Below is a small trained network, with its code and all its weights. Each question gives an input and a class and asks what happens when units are switched off, that is, made to give their printed mean instead of their output.

import numpy as np


def w(rows, s, z=0):
    codes = np.array(rows[::2]) - 128.0
    scale = np.full(codes.shape[1], s)
    scale[-1] = z or s
    return codes * scale


def f(y):
    return y / 2 * (1 + np.tanh(0.7978845608 * (y + 0.044715 * y**3)))


def log_softmax(a):
    a = a - a.max(-1, keepdims=True)
    return a - np.log(np.exp(a).sum(-1, keepdims=True))


def net(x, mask):
    res = np.array(x, float).reshape(1, 6) / 4 @ E
    y = f(res @ A[0][:, :-1].T + A[0][:, -1])
    res = res + np.where(mask, y, B[0][:, -1]) @ B[0][:, :-1]
    return log_softmax(res[-1] @ U[:, :-1].T + U[:, -1])


A, B = {}, {}
E = w([
[67,79,125,135,101,65,125,85,156,77,147,116],'x0',
[188,152,184,130,138,131,135,147,188,148,68,157],'x1',
[168,140,145,99,127,79,160,54,46,165,98,150],'x2',
[83,143,107,101,85,82,196,97,113,162,184,183],'x3',
[123,143,98,96,132,115,150,134,89,183,165,174],'x4',
[120,128,139,118,247,142,104,105,83,118,91,85],'x5',
],0.015)
A[0] = w([
[119,128,94,136,169,190,81,159,166,81,145,85,105],'neuron 0',
[115,127,93,133,54,104,142,143,136,145,252,166,141],'neuron 1',
[107,91,107,145,97,83,144,114,170,80,147,122,165],'neuron 2',
[153,178,141,139,102,110,82,116,132,159,99,137,87],'neuron 3',
[118,106,100,118,153,99,130,120,132,170,138,112,3],'neuron 4',
[94,105,101,132,198,86,147,66,63,131,127,126,128],'neuron 5',
[110,135,153,122,131,131,137,140,148,116,144,131,58],'neuron 6',
[111,111,111,157,159,133,148,148,113,113,109,168,3],'neuron 7',
[178,134,133,158,188,138,118,159,125,115,70,131,217],'neuron 8',
[99,169,81,111,75,142,133,147,127,150,155,179,146],'neuron 9',
[185,152,152,133,137,154,148,111,146,179,68,141,28],'neuron 10',
],0.013,0.004)
B[0] = w([
[64,64,96,176,221,180,143,166,129,90,166,40,215],'neuron 0',
[71,90,128,151,78,46,209,140,63,204,200,223,250],'neuron 1',
[128,86,173,97,54,31,117,91,186,59,72,138,195],'neuron 2',
[140,94,149,84,95,112,149,127,87,88,79,154,152],'neuron 3',
[127,203,167,114,107,83,181,87,76,164,117,80,142],'neuron 4',
[139,205,96,85,151,63,2,35,42,112,141,64,219],'neuron 5',
[108,75,164,167,156,105,121,87,137,130,123,136,131],'neuron 6',
[87,101,165,169,170,71,117,109,69,139,82,100,126],'neuron 7',
[189,179,213,168,212,209,129,168,181,195,105,123,215],'neuron 8',
[192,64,34,215,145,162,181,134,64,173,118,140,200],'neuron 9',
[201,120,146,61,56,169,159,164,85,126,39,200,186],'neuron 10',
],0.0079,0.022)
U = w([
[78,190,84,60,185,85,29,26,44,122,165,96,135],'0',
[197,153,195,98,175,202,100,187,136,184,49,198,126],'1',
[89,103,149,187,243,229,63,227,157,143,127,59,2],'2',
[50,108,34,136,58,79,227,133,70,232,253,240,210],'3',
[27,88,155,138,21,52,112,121,254,30,159,155,107],'4',
],0.0068,0.0029)

Each question gives the input, the list of numbers given to net, and the class t.
The units are the neurons (one row each of A and B). Each row of codes is followed by its name. A weight is (code - 128) times the scale printed after its matrix; where a second scale follows, it is the last column's (A, B and U).
mask holds one flag per neuron, in row order. A switched-off neuron (its flag False) gives its mean, the last column of its row in B, instead of its output. The means were averaged over made-up inputs and are rounded, as every weight is.
A unit's drop is (log p(t) with every unit on - log p(t) with that unit switched off) / (log p(t) with every unit on - log p(t) with every unit switched off).
The circuit of an input: a set's keep is (log p(t) with only the set's units on - log p(t) with every unit switched off) / (log p(t) with every unit on - log p(t) with every unit switched off). Starting from all 11 units, units are removed one at a time, each time the one whose removal leaves the highest keep (on an exact tie, the one counted first), for as long as the keep stays at least 0.8.
units of the circuit, in order: the units of the circuit, biggest drop first
k most important neurons: the k neurons with the biggest drops, biggest first
drop when u is switched off: that unit's drop, to one decimal
input [-1,-5,1,-6,-5,-5], class 2: 2 most important neurons => [neuron 1; neuron 0]
input [-6,4,-5,8,-2,5], class 1: units of the circuit, in order => [neuron 0; neuron 1]
input [1,5,-7,5,4,6], class 2: units of the circuit, in order => [neuron 1]
input [3,0,-2,0,-2,1], class 4: 2 most important neurons => [neuron 8; neuron 5]
input [2,-3,5,-7,1,-3], class 0: units of the circuit, in order => [neuron 1; neuron 8]
input [-4,-8,0,0,-4,0], class 0: 3 most important neurons => [neuron 8; neuron 1; neuron 9]
input [-4,5,1,3,6,1], class 1: 2 most important neurons => [neuron 1; neuron 10]
input [-7,0,-2,8,-4,4], class 1: 2 most important neurons => [neuron 1; neuron 0]
input [-1,-7,6,-7,1,-5], class 0: 2 most important neurons => [neuron 1; neuron 9]
input [1,5,7,-6,6,-5], class 1: drop when neuron 8 is switched off => 0.0
input [1,-6,-3,-6,-2,-7], class 4: drop when neuron 2 is switched off => 1.3
input [2,-7,-5,6,-3,6], class 0: drop when neuron 5 is switched off => 0.2
input [-1,-5,1,4,2,5], class 0: drop when neuron 5 is switched off => 0.1
input [-6,5,-6,-8,3,-2], class 2: units of the circuit, in order => [neuron 0]
